Here is a tiny trained network, its code and every weight. The questions are about switching its units off for an input and a target symbol, where a switched-off unit gives its printed mean instead of its output.

import numpy as np


def w(rows, s, z=0):
    codes = np.array(rows[::2]) - 128.0
    scale = np.full(codes.shape[1], s)
    scale[-1] = z or s
    return codes * scale


def f(y):
    return np.maximum(y, 0)


def softmax(a):
    e = np.exp(a - a.max(-1, keepdims=True))
    return e / e.sum(-1, keepdims=True)


def log_softmax(a):
    a = a - a.max(-1, keepdims=True)
    return a - np.log(np.exp(a).sum(-1, keepdims=True))


def net(x, mask):
    ids = ['αβδεζηθλμξπσφψω'.index(c) for c in x.split()]
    T = len(ids)
    res = E[ids] + P[:T]
    r = res
    for j in range(3):
        rows = slice(4 * j, 4 * j + 4)
        q, k, v = (r @ M[0][rows].T for M in (Q, K, V))
        z = softmax(np.where(np.tri(T) > 0, q @ k.T / 4**0.5, -1e9)) @ v
        o = O[0][rows]
        res = res + np.where(mask[j], z, o[:, -1]) @ o[:, :-1]
    y = f(res @ A[0][:, :-1].T + A[0][:, -1])
    res = res + np.where(mask[3:27], y, B[0][:, -1]) @ B[0][:, :-1]
    return log_softmax(res[-1] @ U[:, :-1].T + U[:, -1])


Q, K, V, O, A, B = {}, {}, {}, {}, {}, {}
E = w([
[180,173,104,199,134,103,159,162,63,148,208,60],'α',
[170,184,75,189,166,136,208,129,58,104,189,57],'β',
[130,180,94,187,128,125,133,167,45,129,170,98],'δ',
[138,171,107,185,119,134,143,156,44,132,167,103],'ε',
[183,157,111,206,124,133,171,144,62,126,218,71],'ζ',
[172,241,167,206,106,109,181,94,16,171,66,67],'η',
[110,190,88,184,104,97,140,150,67,139,169,84],'θ',
[79,191,83,169,109,114,114,199,57,147,146,84],'λ',
[118,161,81,177,107,128,122,169,35,132,171,114],'μ',
[94,172,89,187,118,103,128,184,56,148,167,86],'ξ',
[81,217,88,166,106,98,90,196,42,180,113,109],'π',
[34,220,117,237,62,54,194,66,103,74,203,58],'σ',
[199,202,213,95,232,19,19,54,203,112,164,246],'φ',
[97,91,2,92,82,59,226,176,125,197,244,224],'ψ',
[14,1,213,93,19,174,201,227,216,187,15,163],'ω',
],0.0043)
P = w([
[208,101,156,143,99,22,105,243,55,18,149,66],'0',
[238,19,62,249,37,40,12,76,127,148,60,97],'1',
[123,178,182,157,134,26,152,236,50,36,141,175],'2',
[178,182,55,145,38,108,71,76,126,141,62,124],'3',
[91,198,208,179,173,43,184,231,69,102,163,199],'4',
[141,173,66,101,102,149,127,74,122,159,84,97],'5',
[57,192,219,174,200,78,207,216,82,150,187,216],'6',
[128,152,90,81,143,186,184,69,136,189,108,89],'7',
[15,163,229,180,226,115,230,190,106,191,207,229],'8',
[102,133,107,60,174,215,216,58,153,230,142,83],'9',
[3,135,235,172,237,138,229,168,126,241,246,239],'10',
],0.0045)
Q[0] = w([
[143,102,93,236,30,83,163,147,99,209,100,133],'head 0',
[85,56,111,241,20,147,219,205,77,216,110,107],'head 0',
[124,142,161,19,214,172,81,107,173,38,118,119],'head 0',
[226,116,33,154,19,107,75,68,171,148,6,84],'head 0',
[214,139,29,169,128,144,57,3,124,187,140,54],'head 1',
[42,103,222,75,118,120,195,253,144,64,105,192],'head 1',
[219,1,1,5,4,249,23,7,247,40,7,1],'head 1',
[225,25,2,54,42,221,28,1,214,104,49,1],'head 1',
[2,248,249,254,238,9,252,255,2,236,255,255],'head 2',
[15,235,250,216,252,1,199,254,62,131,255,255],'head 2',
[244,15,5,21,4,255,41,2,221,106,1,1],'head 2',
[8,246,252,247,252,1,231,254,14,177,255,255],'head 2',
],0.0045)
K[0] = w([
[35,117,33,206,65,233,243,195,14,163,166,11],'head 0',
[76,172,70,170,125,232,184,102,57,182,133,26],'head 0',
[241,141,195,80,190,7,9,67,230,53,126,244],'head 0',
[196,69,25,219,47,55,130,182,45,49,157,69],'head 0',
[247,208,1,210,151,40,50,50,8,26,231,45],'head 1',
[13,36,255,46,78,206,198,227,248,206,16,216],'head 1',
[233,88,62,164,42,35,44,214,78,3,76,91],'head 1',
[241,114,31,182,55,28,38,191,45,3,108,81],'head 1',
[48,134,167,37,211,200,203,89,195,245,208,219],'head 2',
[42,88,120,27,174,206,210,100,205,245,206,221],'head 2',
[212,161,125,228,72,51,48,160,51,11,51,35],'head 2',
[46,107,142,32,193,204,206,92,202,245,204,220],'head 2',
],0.0045)
V[0] = w([
[47,73,93,156,36,140,153,211,104,164,105,89],'head 0',
[213,179,167,100,223,117,95,55,151,84,166,168],'head 0',
[90,123,68,103,42,139,194,141,76,243,5,164],'head 0',
[178,169,166,94,212,100,45,45,207,42,149,188],'head 0',
[187,209,63,168,192,78,66,71,79,95,233,155],'head 1',
[181,202,70,158,203,82,64,79,91,94,241,161],'head 1',
[171,212,56,207,141,98,107,54,51,102,216,97],'head 1',
[177,161,68,114,212,77,46,101,142,87,239,193],'head 1',
[115,12,24,30,80,152,159,203,146,208,164,185],'head 2',
[103,49,19,45,102,95,190,150,182,114,221,201],'head 2',
[110,160,68,240,88,173,218,131,3,180,148,52],'head 2',
[4,57,78,199,30,183,243,187,77,180,184,74],'head 2',
],0.0042)
O[0] = w([
[91,105,138,212,106,157,75,110,74,182,135,219,76],'head 0',
[167,145,115,51,155,102,182,154,176,69,126,41,191],'head 0',
[113,154,154,117,110,159,69,57,85,233,40,192,49],'head 0',
[121,171,89,76,167,84,171,160,181,47,132,62,189],'head 0',
[80,109,128,179,191,227,80,128,186,173,171,163,191],'head 1',
[76,105,122,184,200,228,81,143,183,163,178,167,187],'head 1',
[102,111,152,183,121,216,70,87,207,188,176,152,148],'head 1',
[71,109,90,185,230,228,101,170,172,114,155,182,170],'head 1',
[213,166,74,154,168,169,109,195,121,36,58,199,9],'head 2',
[183,218,76,202,215,145,224,208,189,23,60,166,89],'head 2',
[222,168,199,118,3,156,50,127,213,178,145,119,70],'head 2',
[205,171,160,188,21,97,69,160,172,67,173,197,26],'head 2',
],0.0044,0.0013)
A[0] = w([
[162,186,179,132,159,58,165,142,79,42,117,177,155],'neuron 0',
[103,128,10,111,170,174,119,121,210,87,147,175,132],'neuron 1',
[245,194,118,31,66,61,192,122,35,64,111,56,127],'neuron 2',
[148,105,221,178,102,71,48,110,131,150,121,219,78],'neuron 3',
[108,235,48,51,143,182,182,176,119,64,171,47,92],'neuron 4',
[166,156,88,47,132,93,127,43,149,131,48,56,106],'neuron 5',
[185,169,79,124,66,202,134,82,171,158,107,148,252],'neuron 6',
[158,31,185,77,52,90,124,84,98,192,79,35,105],'neuron 7',
[139,190,196,105,149,98,123,86,179,127,211,31,139],'neuron 8',
[129,79,220,118,113,149,85,97,203,139,101,182,30],'neuron 9',
[170,176,149,158,166,136,144,153,73,88,102,128,254],'neuron 10',
[114,80,192,74,124,165,91,116,196,150,138,176,40],'neuron 11',
[162,158,160,34,80,117,157,69,86,152,84,33,17],'neuron 12',
[177,130,166,202,72,125,43,117,135,176,181,210,75],'neuron 13',
[228,152,100,133,79,178,56,93,168,143,116,157,203],'neuron 14',
[137,86,88,172,102,206,103,87,173,159,136,76,251],'neuron 15',
[95,98,132,119,156,133,202,179,84,110,152,77,181],'neuron 16',
[181,172,122,129,92,97,56,47,161,119,72,192,130],'neuron 17',
[90,53,159,217,151,204,21,60,106,193,126,192,22],'neuron 18',
[106,142,82,135,93,208,118,93,119,145,118,57,132],'neuron 19',
[113,34,195,87,116,87,156,208,185,83,131,91,125],'neuron 20',
[253,240,153,180,106,94,116,218,145,14,192,155,53],'neuron 21',
[133,131,178,180,158,159,141,212,181,26,77,169,83],'neuron 22',
[61,92,121,155,154,177,195,151,92,147,154,97,198],'neuron 23',
],0.0045,0.0017)
B[0] = w([
[152,81,57,169,151,75,114,99,96,62,81,204,255],'neuron 0',
[205,194,159,71,67,174,185,72,195,236,46,47,208],'neuron 1',
[174,94,228,15,61,102,231,102,44,86,149,129,237],'neuron 2',
[37,234,212,66,151,200,197,186,93,80,196,146,196],'neuron 3',
[74,193,214,29,202,190,229,133,22,116,184,185,194],'neuron 4',
[249,199,181,54,5,222,170,187,251,204,5,3,158],'neuron 5',
[166,90,51,185,159,63,108,19,145,240,86,136,189],'neuron 6',
[171,201,95,166,213,205,136,101,191,194,62,107,198],'neuron 7',
[213,135,146,139,55,125,192,64,205,193,60,59,240],'neuron 8',
[12,63,54,203,234,52,40,116,17,29,236,243,145],'neuron 9',
[142,66,49,136,213,103,84,93,54,109,110,211,217],'neuron 10',
[13,70,86,164,236,49,78,116,5,27,241,248,148],'neuron 11',
[236,213,146,134,85,239,139,158,249,224,19,9,160],'neuron 12',
[65,224,222,61,109,218,199,203,141,105,185,80,201],'neuron 13',
[168,28,34,176,179,71,37,64,114,211,102,138,179],'neuron 14',
[181,42,80,160,125,64,123,78,121,121,100,135,216],'neuron 15',
[122,46,56,180,162,71,58,80,88,147,143,171,219],'neuron 16',
[116,13,27,215,125,15,24,36,105,164,156,173,167],'neuron 17',
[56,192,211,26,208,197,227,164,23,59,206,187,198],'neuron 18',
[83,76,66,194,183,44,93,74,66,73,165,214,163],'neuron 19',
[29,70,54,236,170,68,33,110,110,110,236,194,199],'neuron 20',
[244,127,147,141,42,150,181,233,221,11,14,83,214],'neuron 21',
[90,199,37,229,243,215,51,167,152,87,77,216,172],'neuron 22',
[95,61,66,193,154,62,53,56,109,199,177,157,220],'neuron 23',
],0.0045,0.0031)
U = w([
[173,36,168,141,123,138,104,188,140,121,156,68,60],'α',
[254,4,2,247,65,14,14,40,254,225,9,52,200],'β',
[128,92,137,95,113,160,106,164,121,105,132,99,50],'δ',
[129,102,159,101,115,154,111,145,123,113,133,107,30],'ε',
[173,29,171,145,109,165,133,155,158,100,166,89,71],'ζ',
[211,255,238,11,121,254,252,92,185,240,58,26,254],'η',
[101,135,180,104,105,144,120,166,131,112,155,99,83],'θ',
[83,159,172,64,110,158,94,196,108,107,148,102,117],'λ',
[112,116,171,93,123,174,113,156,113,100,149,122,53],'μ',
[98,148,181,89,112,156,116,183,119,119,151,120,65],'ξ',
[68,201,177,34,115,156,92,206,95,144,146,138,110],'π',
[25,232,236,181,31,102,204,127,213,76,201,95,105],'σ',
[8,18,20,221,212,21,25,27,3,162,236,249,230],'φ',
[156,217,54,230,191,221,91,202,197,48,12,173,70],'ψ',
[198,57,161,39,95,51,203,98,31,35,102,165,137],'ω',
],0.0045,0.0027)

Each question gives the input, a string of symbols that net reads in full, and the target symbol t.
The units are the heads (4 rows each of Q, K, V and O) and the neurons (one row each of A and B). Each row of codes is followed by its name. A weight is (code - 128) times the scale printed after its matrix; where a second scale follows, it is the last column's (O, A, B and U).
mask holds one flag per unit, heads first, then neurons. A switched-off unit (its flag False) gives its mean, the last column of its rows in O or B, instead of its output. The means were averaged over made-up inputs and are rounded, as every weight is.
A unit's drop is (log p(t) with every unit on - log p(t) with that unit switched off) / (log p(t) with every unit on - log p(t) with every unit switched off).
The circuit of an input: a set's keep is (log p(t) with only the set's units on - log p(t) with every unit switched off) / (log p(t) with every unit on - log p(t) with every unit switched off). Starting from the 12 units with the biggest drops (on a tie, the unit counted first), units are removed one at a time, each time the one whose removal leaves the highest keep (on an exact tie, the one counted first), for as long as the keep stays at least 0.8.
circuit, biggest first: the units of the circuit, biggest drop first
top k neurons: the k neurons with the biggest drops, biggest first
heads that matter: for each layer, one digit per head in row order, 1 if its drop is at least 0.15 and else 0, layers parted by /
input φ α ω ε, target φ: circuit, biggest first : (head 0; head 1; neuron 19; neuron 21)
input φ φ θ, target φ: top 2 neurons : (neuron 23; neuron 16)
input ψ θ θ η, target φ: heads that matter : 110
input φ θ φ ω φ ω φ φ φ ψ ε, target ψ: heads that matter : 001
input ψ η η ξ, target φ: top 2 neurons : (neuron 14; neuron 17)
input φ φ ξ, target φ: heads that matter : 001
input φ π π φ ζ β, target φ: heads that matter : 010
input ψ ω θ ψ φ λ ω φ θ ζ, target φ: circuit, biggest first : (head 0; neuron 19; neuron 23)
input φ β β μ ω δ φ φ ω ω π, target ω: heads that matter : 011
input ψ ω σ ψ ω λ φ ω θ φ, target β: heads that matter : 001
input η ζ θ φ φ φ ω ψ ω ψ ξ, target ω: heads that matter : 011
input ω φ ζ σ, target φ: heads that matter : 110
input δ π φ α, target φ: circuit, biggest first : (head 1; head 0; neuron 19; neuron 21)
input ω ω φ σ ε φ φ φ φ θ, target φ: heads that matter : 011
input ω ξ φ ψ α, target ψ: circuit, biggest first : (head 2; neuron 21; neuron 22)
input ω φ η ω ε, target ω: circuit, biggest first : (head 1; neuron 2)
input φ ψ ζ, target ψ: heads that matter : 011
input φ ψ λ η σ φ θ δ, target φ: circuit, biggest first : (head 1; neuron 19; neuron 21)
input ψ η φ ω φ, target ω: top 2 neurons : (neuron 2; neuron 0)
input ω ψ λ, target ω: top neuron : (neuron 2)
input φ ω ω π η φ φ φ φ σ ψ, target ψ: circuit, biggest first : (head 2; neuron 22)
input λ α σ φ, target φ: heads that matter : 011
input φ φ ω φ ζ α, target φ: top 3 neurons : (neuron 19; neuron 23; neuron 21)
input φ η φ ψ ψ ε φ ω, target φ: top neuron : (neuron 11)
input α θ η ω ψ σ θ, target ψ: top 2 neurons : (neuron 21; neuron 22)
input β φ φ η β λ, target φ: heads that matter : 010
input φ λ θ σ, target φ: heads that matter : 110
input ω φ ζ, target ω: top 2 neurons : (neuron 2; neuron 21)
input φ ω φ δ ω φ σ φ φ ε, target φ: top 3 neurons : (neuron 23; neuron 19; neuron 21)
